Here is a tiny trained network, its code and every weight. The questions are about switching its units off for an input and a class, where a switched-off unit gives its printed mean instead of its output.

import numpy as np


def w(rows, s, z=0):
    codes = np.array(rows[::2]) - 128.0
    scale = np.full(codes.shape[1], s)
    scale[-1] = z or s
    return codes * scale


def f(y):
    return np.maximum(y, 0)


def log_softmax(a):
    a = a - a.max(-1, keepdims=True)
    return a - np.log(np.exp(a).sum(-1, keepdims=True))


def net(x, mask):
    res = np.array(x, float).reshape(1, 7) / 4 @ E
    y = f(res @ A[0][:, :-1].T + A[0][:, -1])
    res = res + np.where(mask, y, B[0][:, -1]) @ B[0][:, :-1]
    return log_softmax(res[-1] @ U[:, :-1].T + U[:, -1])


A, B = {}, {}
E = w([
[149,102,147,137,73,236,129,92],'x0',
[94,255,154,140,162,122,63,28],'x1',
[133,76,74,226,156,153,177,136],'x2',
[38,165,219,113,40,93,182,138],'x3',
[128,122,151,197,164,116,152,151],'x4',
[223,192,116,91,61,127,221,157],'x5',
[227,120,225,134,121,164,83,182],'x6',
],0.008)
A[0] = w([
[64,145,166,249,171,85,229,114,146],'N1',
[135,233,121,45,137,52,100,105,151],'N2',
[105,201,172,164,125,150,54,29,251],'N3',
[117,99,123,63,25,158,190,232,183],'N4',
[86,119,181,146,162,187,88,62,179],'N5',
[193,31,66,114,215,122,85,179,145],'N6',
[189,131,162,92,50,226,171,117,202],'N7',
[104,150,167,134,120,185,43,1,255],'N8',
[109,121,28,135,137,137,203,93,201],'N9',
[167,123,69,137,82,175,150,87,103],'N10',
[135,158,100,196,156,73,236,173,202],'N11',
[68,231,110,80,143,91,88,119,159],'N12',
[181,116,140,135,209,143,81,134,154],'N13',
[89,108,220,57,67,132,166,127,195],'N14',
[68,113,153,176,220,80,30,123,216],'N15',
[175,188,182,191,157,235,108,61,171],'N16',
[159,75,179,66,67,119,108,234,163],'N17',
[160,231,141,90,127,107,117,101,199],'N18',
[84,69,25,153,134,124,212,161,192],'N19',
[153,98,142,45,62,121,176,237,168],'N20',
[144,111,213,71,37,119,215,198,166],'N21',
[155,100,156,67,1,97,199,164,104],'N22',
[73,47,124,152,144,133,58,111,197],'N23',
[104,64,75,74,92,126,178,116,205],'N24',
[148,49,19,75,129,153,182,148,190],'N25',
[148,222,107,90,130,93,136,98,162],'N26',
[137,65,141,110,168,147,77,179,165],'N27',
[123,79,107,124,119,100,223,156,224],'N28',
[184,144,149,163,142,235,131,108,86],'N29',
],0.008,0.0045)
B[0] = w([
[86,95,177,139,151,44,178,214,190],'N1',
[197,196,87,42,197,58,82,64,205],'N2',
[76,170,62,68,75,88,113,175,232],'N3',
[189,166,203,209,61,135,155,33,244],'N4',
[52,175,146,132,47,119,109,159,189],'N5',
[169,48,85,227,215,218,44,173,215],'N6',
[201,217,104,194,60,158,174,117,235],'N7',
[58,200,93,99,64,101,125,156,229],'N8',
[78,59,81,111,158,101,192,85,191],'N9',
[158,148,63,162,127,146,187,82,165],'N10',
[162,104,169,134,200,68,215,180,199],'N11',
[145,122,126,13,156,47,84,74,200],'N12',
[181,121,80,134,166,167,76,200,179],'N13',
[97,186,191,127,89,104,64,97,215],'N14',
[90,90,155,75,168,126,39,197,225],'N15',
[118,192,36,114,73,158,173,229,201],'N16',
[214,171,208,171,128,135,57,112,227],'N17',
[208,203,75,58,145,48,143,125,199],'N18',
[58,56,137,196,190,122,188,48,210],'N19',
[187,134,189,188,126,175,132,48,239],'N20',
[217,227,255,169,64,134,117,94,250],'N21',
[225,201,214,166,75,165,123,33,228],'N22',
[45,75,143,138,153,207,67,137,195],'N23',
[95,105,120,141,125,170,97,17,190],'N24',
[101,62,80,200,181,209,170,23,215],'N25',
[197,164,79,65,181,83,173,98,185],'N26',
[154,128,160,198,147,189,57,138,179],'N27',
[145,132,146,212,161,116,187,93,208],'N28',
[164,188,43,195,43,144,179,193,174],'N29',
],0.0074,0.012)
U = w([
[188,202,31,142,39,167,214,201,47],'0',
[142,111,184,185,181,35,241,215,183],'1',
[113,62,60,187,175,168,225,16,44],'2',
[231,190,254,177,37,150,159,67,7],'3',
[201,196,89,14,184,31,121,80,123],'4',
[198,78,107,182,214,191,44,198,196],'5',
[23,141,160,78,81,105,81,146,185],'6',
],0.008,0.002)

Each question gives the input, the list of numbers given to net, and the class t.
The units are the neurons (one row each of A and B). Each row of codes is followed by its name. A weight is (code - 128) times the scale printed after its matrix; where a second scale follows, it is the last column's (A, B and U).
mask holds one flag per neuron, in row order. A switched-off neuron (its flag False) gives its mean, the last column of its row in B, instead of its output. The means were averaged over made-up inputs and are rounded, as every weight is.
A unit's drop is (log p(t) with every unit on - log p(t) with that unit switched off) / (log p(t) with every unit on - log p(t) with every unit switched off).
The circuit of an input: a set's keep is (log p(t) with only the set's units on - log p(t) with every unit switched off) / (log p(t) with every unit on - log p(t) with every unit switched off). Starting from the 12 units with the biggest drops (on a tie, the unit counted first), units are removed one at a time, each time the one whose removal leaves the highest keep (on an exact tie, the one counted first), for as long as the keep stays at least 0.8.
circuit, biggest first: the units of the circuit, biggest drop first
top k neurons: the k neurons with the biggest drops, biggest first
drop of u: that unit's drop, to one decimal
input [-5,-6,8,-7,3,8,5], class 2: circuit, biggest first => [N25]
input [-7,6,8,-6,5,1,-1], class 1: circuit, biggest first => [N1, N11]
input [8,-7,-1,-3,4,0,-1], class 2: circuit, biggest first => [N25, N19]
input [-1,4,8,-4,-5,1,2], class 0: circuit, biggest first => [N16, N17, N20]
input [5,1,3,-6,-7,-3,6], class 5: top 2 neurons => [N6, N27]
input [-6,-8,4,-2,-7,-4,2], class 5: top 3 neurons => [N6, N27, N17]
input [1,7,-4,2,-2,-6,5], class 6: top 2 neurons => [N5, N8]
input [5,-4,6,-7,8,-8,-4], class 5: top 4 neurons => [N6, N15, N13, N27]
input [-4,5,7,-5,4,0,-2], class 1: top 2 neurons => [N1, N11]
input [6,1,4,-8,8,2,6], class 0: top 2 neurons => [N29, N16]
input [4,6,-6,-5,-6,-5,5], class 4: top 3 neurons => [N2, N18, N12]
input [-1,-5,6,0,2,-8,-2], class 5: top 2 neurons => [N6, N15]
input [0,-8,6,0,4,5,-1], class 2: drop of N25 => 0.7
input [-2,2,-3,1,2,-7,6], class 6: drop of N3 => 0.0
input [4,-2,4,-8,-4,-1,-1], class 2: drop of N25 => 0.2
